Below are the code and all the weights of a small trained network. Each question names an input and a class and asks about switching units off, where a switched-off unit gives its printed mean instead of its output.

import numpy as np


def w(rows, s, z=0):
    codes = np.array(rows[::2]) - 128.0
    scale = np.full(codes.shape[1], s)
    scale[-1] = z or s
    return codes * scale


def norm(h):
    return h / np.sqrt((h * h).mean(-1, keepdims=True) + 1e-5)


def f(y):
    return y / 2 * (1 + np.tanh(0.7978845608 * (y + 0.044715 * y**3)))


def log_softmax(a):
    a = a - a.max(-1, keepdims=True)
    return a - np.log(np.exp(a).sum(-1, keepdims=True))


def net(x, mask):
    res = np.array(x, float).reshape(1, 2) / 4 @ E
    u = 0
    for l in range(3):
        y = f(norm(res) @ A[l][:, :-1].T + A[l][:, -1])
        res = res + np.where(mask[u : u + 6], y, B[l][:, -1]) @ B[l][:, :-1]
        u += 6
    return log_softmax(norm(res)[-1] @ U[:, :-1].T + U[:, -1])


A, B = {}, {}
E = w([
[97,140,52,36,117,35],'x0',
[95,86,1,99,7,125],'x1',
],0.0065)
A[0] = w([
[124,188,126,85,117,58,8],'0.n0',
[205,45,133,204,119,194,143],'0.n1',
[178,92,72,149,107,101,102],'0.n2',
[180,137,168,173,71,254,83],'0.n3',
[123,177,173,217,251,126,5],'0.n4',
[90,69,157,204,114,246,141],'0.n5',
],0.0082,0.0022)
B[0] = w([
[67,174,138,124,108,104,162],'0.n0',
[89,201,126,155,108,183,229],'0.n1',
[86,99,78,128,153,133,150],'0.n2',
[110,185,79,211,112,90,240],'0.n3',
[142,60,93,50,166,119,254],'0.n4',
[87,250,103,95,85,126,249],'0.n5',
],0.011,0.0066)
A[1] = w([
[169,62,188,102,242,107,68],'1.n0',
[131,179,130,134,155,59,4],'1.n1',
[186,124,98,58,254,133,103],'1.n2',
[170,27,74,116,76,116,16],'1.n3',
[117,49,107,15,165,122,235],'1.n4',
[95,127,64,43,65,185,156],'1.n5',
],0.0085,0.0017)
B[1] = w([
[204,131,135,210,217,152,197],'1.n0',
[25,72,129,112,172,111,154],'1.n1',
[113,97,194,115,242,205,215],'1.n2',
[108,55,152,56,20,100,159],'1.n3',
[144,125,125,254,102,173,255],'1.n4',
[214,98,161,82,172,144,232],'1.n5',
],0.0088,0.0069)
A[2] = w([
[90,111,117,109,62,149,36],'2.n0',
[189,44,48,83,95,129,34],'2.n1',
[112,205,143,163,182,147,169],'2.n2',
[175,83,190,156,183,133,13],'2.n3',
[166,88,86,31,64,108,5],'2.n4',
[140,127,107,1,174,182,199],'2.n5',
],0.0092,0.0024)
B[2] = w([
[66,104,142,215,159,173,152],'2.n0',
[101,73,139,125,5,151,222],'2.n1',
[162,101,67,135,83,139,255],'2.n2',
[156,124,161,148,189,193,182],'2.n3',
[169,64,126,90,140,184,212],'2.n4',
[130,51,204,173,160,117,183],'2.n5',
],0.011,0.0062)
U = w([
[114,229,35,151,90,166,207],'0',
[160,108,147,152,250,171,218],'1',
[165,157,180,93,115,76,2],'2',
[147,142,149,100,124,88,1],'3',
[168,130,120,147,130,59,35],'4',
[166,154,171,96,117,74,4],'5',
[133,35,107,96,46,159,213],'6',
[38,131,102,59,174,31,180],'7',
],0.018,0.0067)

Each question gives the input, the list of numbers given to net, and the class t.
The units are the neurons (one row each of A and B). Each row of codes is followed by its name. A weight is (code - 128) times the scale printed after its matrix; where a second scale follows, it is the last column's (A, B and U).
mask holds one flag per neuron, layer by layer. A switched-off neuron (its flag False) gives its mean, the last column of its row in B, instead of its output. The means were averaged over made-up inputs and are rounded, as every weight is.
A unit's drop is (log p(t) with every unit on - log p(t) with that unit switched off) / (log p(t) with every unit on - log p(t) with every unit switched off).
most important unit: the unit with the biggest drop
k most important neurons: the k neurons with the biggest drops, biggest first
top k neurons in layer l: the k neurons of layer l with the biggest drops, biggest first
drop when u is switched off: that unit's drop, to one decimal
input [1,0], class 7: top 2 neurons in layer 1 : [1.n4, 1.n2]
input [4,0], class 7: most important unit : 0.n0
input [8,-3], class 7: 2 most important neurons : [0.n4, 0.n0]
input [6,-4], class 7: 3 most important neurons : [0.n0, 0.n4, 1.n5]
input [8,-4], class 7: 2 most important neurons : [0.n0, 0.n4]
input [7,-3], class 7: top 2 neurons in layer 0 : [0.n4, 0.n0]
input [2,-1], class 7: 3 most important neurons : [0.n4, 1.n4, 0.n1]
input [-4,-3], class 0: 2 most important neurons : [0.n3, 0.n1]
input [5,0], class 7: drop when 0.n4 is switched off : 1.0
input [-2,4], class 0: drop when 0.n4 is switched off : 7.5
input [-1,0], class 0: drop when 2.n3 is switched off : 0.0
